Below is a small trained network, with its code and all its weights. Each question gives an input and a target symbol and asks what happens when units are switched off, that is, made to give their printed mean instead of their output.

import numpy as np


def w(rows, s, z=0):
    codes = np.array(rows[::2]) - 128.0
    scale = np.full(codes.shape[1], s)
    scale[-1] = z or s
    return codes * scale


def norm(h):
    return h / np.sqrt((h * h).mean(-1, keepdims=True) + 1e-5)


def f(y):
    return np.maximum(y, 0)


def softmax(a):
    e = np.exp(a - a.max(-1, keepdims=True))
    return e / e.sum(-1, keepdims=True)


def log_softmax(a):
    a = a - a.max(-1, keepdims=True)
    return a - np.log(np.exp(a).sum(-1, keepdims=True))


def net(x, mask):
    ids = ['ΦΨβεηθλξτω'.index(c) for c in x.split()]
    T = len(ids)
    res = E[ids] + P[:T]
    u = 0
    for l in range(2):
        r = norm(res)
        for j in range(2):
            rows = slice(2 * j, 2 * j + 2)
            q, k, v = (r @ M[l][rows].T for M in (Q, K, V))
            z = softmax(np.where(np.tri(T) > 0, q @ k.T / 2**0.5, -1e9)) @ v
            o = O[l][rows]
            res = res + np.where(mask[u + j], z, o[:, -1]) @ o[:, :-1]
        u += 2
        y = f(norm(res) @ A[l][:, :-1].T + A[l][:, -1])
        res = res + np.where(mask[u : u + 4], y, B[l][:, -1]) @ B[l][:, :-1]
        u += 4
    return log_softmax(norm(res)[-1] @ U[:, :-1].T + U[:, -1])


Q, K, V, O, A, B = {}, {}, {}, {}, {}, {}
E = w([
[155,58,128,126],'Φ',
[97,220,89,174],'Ψ',
[55,185,137,128],'β',
[131,171,54,214],'ε',
[163,42,130,122],'η',
[140,241,93,196],'θ',
[139,248,103,183],'λ',
[78,134,205,77],'ξ',
[254,233,235,108],'τ',
[155,158,191,50],'ω',
],0.012)
P = w([
[39,208,37,147],'0',
[121,9,196,172],'1',
[112,129,42,79],'2',
[106,75,223,183],'3',
[207,109,56,78],'4',
[78,89,240,193],'5',
[255,163,85,85],'6',
],0.0085)
Q[0] = w([
[172,202,146,211],'0.h1',
[115,64,146,80],'0.h1',
[132,140,11,33],'0.h2',
[152,116,81,112],'0.h2',
],0.012)
K[0] = w([
[189,133,64,39],'0.h1',
[112,75,141,159],'0.h1',
[122,185,101,248],'0.h2',
[85,174,142,121],'0.h2',
],0.014)
V[0] = w([
[206,145,78,45],'0.h1',
[156,97,85,190],'0.h1',
[103,254,119,121],'0.h2',
[167,47,147,104],'0.h2',
],0.0077)
O[0] = w([
[131,149,200,83,136],'0.h1',
[132,183,89,166,132],'0.h1',
[66,136,193,3,253],'0.h2',
[151,68,139,52,20],'0.h2',
],0.0074,0.004)
A[0] = w([
[122,171,111,44,254],'0.n1',
[196,1,96,62,108],'0.n2',
[155,117,98,212,166],'0.n3',
[167,191,136,110,229],'0.n4',
],0.0071,0.0031)
B[0] = w([
[177,196,3,147,253],'0.n1',
[69,181,118,110,167],'0.n2',
[59,190,177,66,175],'0.n3',
[117,59,94,134,245],'0.n4',
],0.011,0.0053)
Q[1] = w([
[108,91,4,120],'1.h1',
[128,192,114,129],'1.h1',
[184,99,175,139],'1.h2',
[78,127,214,163],'1.h2',
],0.011)
K[1] = w([
[56,135,2,151],'1.h1',
[98,90,107,145],'1.h1',
[226,65,38,125],'1.h2',
[55,123,53,149],'1.h2',
],0.009)
V[1] = w([
[240,170,50,148],'1.h1',
[103,113,2,219],'1.h1',
[64,165,152,116],'1.h2',
[52,113,208,196],'1.h2',
],0.009)
O[1] = w([
[197,149,197,128,148],'1.h1',
[45,217,160,49,230],'1.h1',
[150,98,109,154,255],'1.h2',
[244,122,169,119,184],'1.h2',
],0.011,0.0047)
A[1] = w([
[48,171,114,232,6],'1.n1',
[246,98,114,26,51],'1.n2',
[223,205,31,2,220],'1.n3',
[71,143,238,249,136],'1.n4',
],0.0063,0.0024)
B[1] = w([
[65,124,161,99,159],'1.n1',
[68,152,199,135,154],'1.n2',
[90,249,16,172,255],'1.n3',
[210,112,254,161,170],'1.n4',
],0.0083,0.0087)
U = w([
[145,135,155,104,32],'Φ',
[254,112,175,138,251],'Ψ',
[131,139,156,121,14],'β',
[170,77,68,172,156],'ε',
[44,88,125,171,96],'η',
[140,180,226,147,80],'θ',
[199,160,97,91,252],'λ',
[67,199,77,105,164],'ξ',
[127,130,169,76,91],'τ',
[165,188,190,153,147],'ω',
],0.012,0.0035)

Each question gives the input, a string of symbols that net reads in full, and the target symbol t.
The units are the heads (2 rows each of Q, K, V and O) and the neurons (one row each of A and B). Each row of codes is followed by its name. A weight is (code - 128) times the scale printed after its matrix; where a second scale follows, it is the last column's (O, A, B and U).
mask holds one flag per unit, layer by layer, with each layer's heads first. A switched-off unit (its flag False) gives its mean, the last column of its rows in O or B, instead of its output. The means were averaged over made-up inputs and are rounded, as every weight is.
A unit's drop is (log p(t) with every unit on - log p(t) with that unit switched off) / (log p(t) with every unit on - log p(t) with every unit switched off).
The circuit of an input: a set's keep is (log p(t) with only the set's units on - log p(t) with every unit switched off) / (log p(t) with every unit on - log p(t) with every unit switched off). Starting from all 12 units, units are removed one at a time, each time the one whose removal leaves the highest keep (on an exact tie, the one counted first), for as long as the keep stays at least 0.8.
units of the circuit, in order: the units of the circuit, biggest drop first
k most important neurons: the k neurons with the biggest drops, biggest first
heads that matter: for each layer, one digit per head in row order, 1 if its drop is at least 0.15 and else 0, layers parted by /
input θ η θ ξ Ψ λ, target η: units of the circuit, in order -> 0.n1, 1.h1
input λ ω Φ β, target ε: units of the circuit, in order -> 1.h1, 0.n1
input θ τ ξ ω, target Ψ: units of the circuit, in order -> 1.h1
input λ θ ξ λ, target η: heads that matter -> 10 / 11
input θ ξ θ Ψ, target η: units of the circuit, in order -> 1.h1, 0.n1, 1.n3
input η ω θ ω λ λ, target ε: 2 most important neurons -> 0.n1, 0.n2
input θ τ ξ θ, target Ψ: units of the circuit, in order -> 1.h1, 1.n3, 0.n1
input β θ η ε θ η, target θ: heads that matter -> 11 / 10
input λ θ η τ τ Φ, target Ψ: heads that matter -> 00 / 10
input τ Ψ τ Ψ, target Ψ: heads that matter -> 10 / 10
input ξ Φ θ ε, target θ: heads that matter -> 01 / 00
input β τ Φ θ, target Ψ: 2 most important neurons -> 0.n1, 1.n3
input λ ω ε Φ, target η: heads that matter -> 11 / 11
input θ Ψ θ β, target θ: heads that matter -> 00 / 11
input θ ξ Ψ τ ξ ξ, target Ψ: units of the circuit, in order -> 1.h1, 1.n3
input β ξ θ ξ Φ θ, target η: units of the circuit, in order -> 1.h1, 0.n1, 1.n3
input θ λ θ τ ξ η, target Ψ: 2 most important neurons -> 0.n1, 0.n4
input ξ θ τ ξ θ ε, target η: heads that matter -> 10 / 10
input η τ η Φ, target Ψ: 3 most important neurons -> 0.n1, 0.n4, 0.n3
input θ ω β ξ, target ε: heads that matter -> 00 / 10
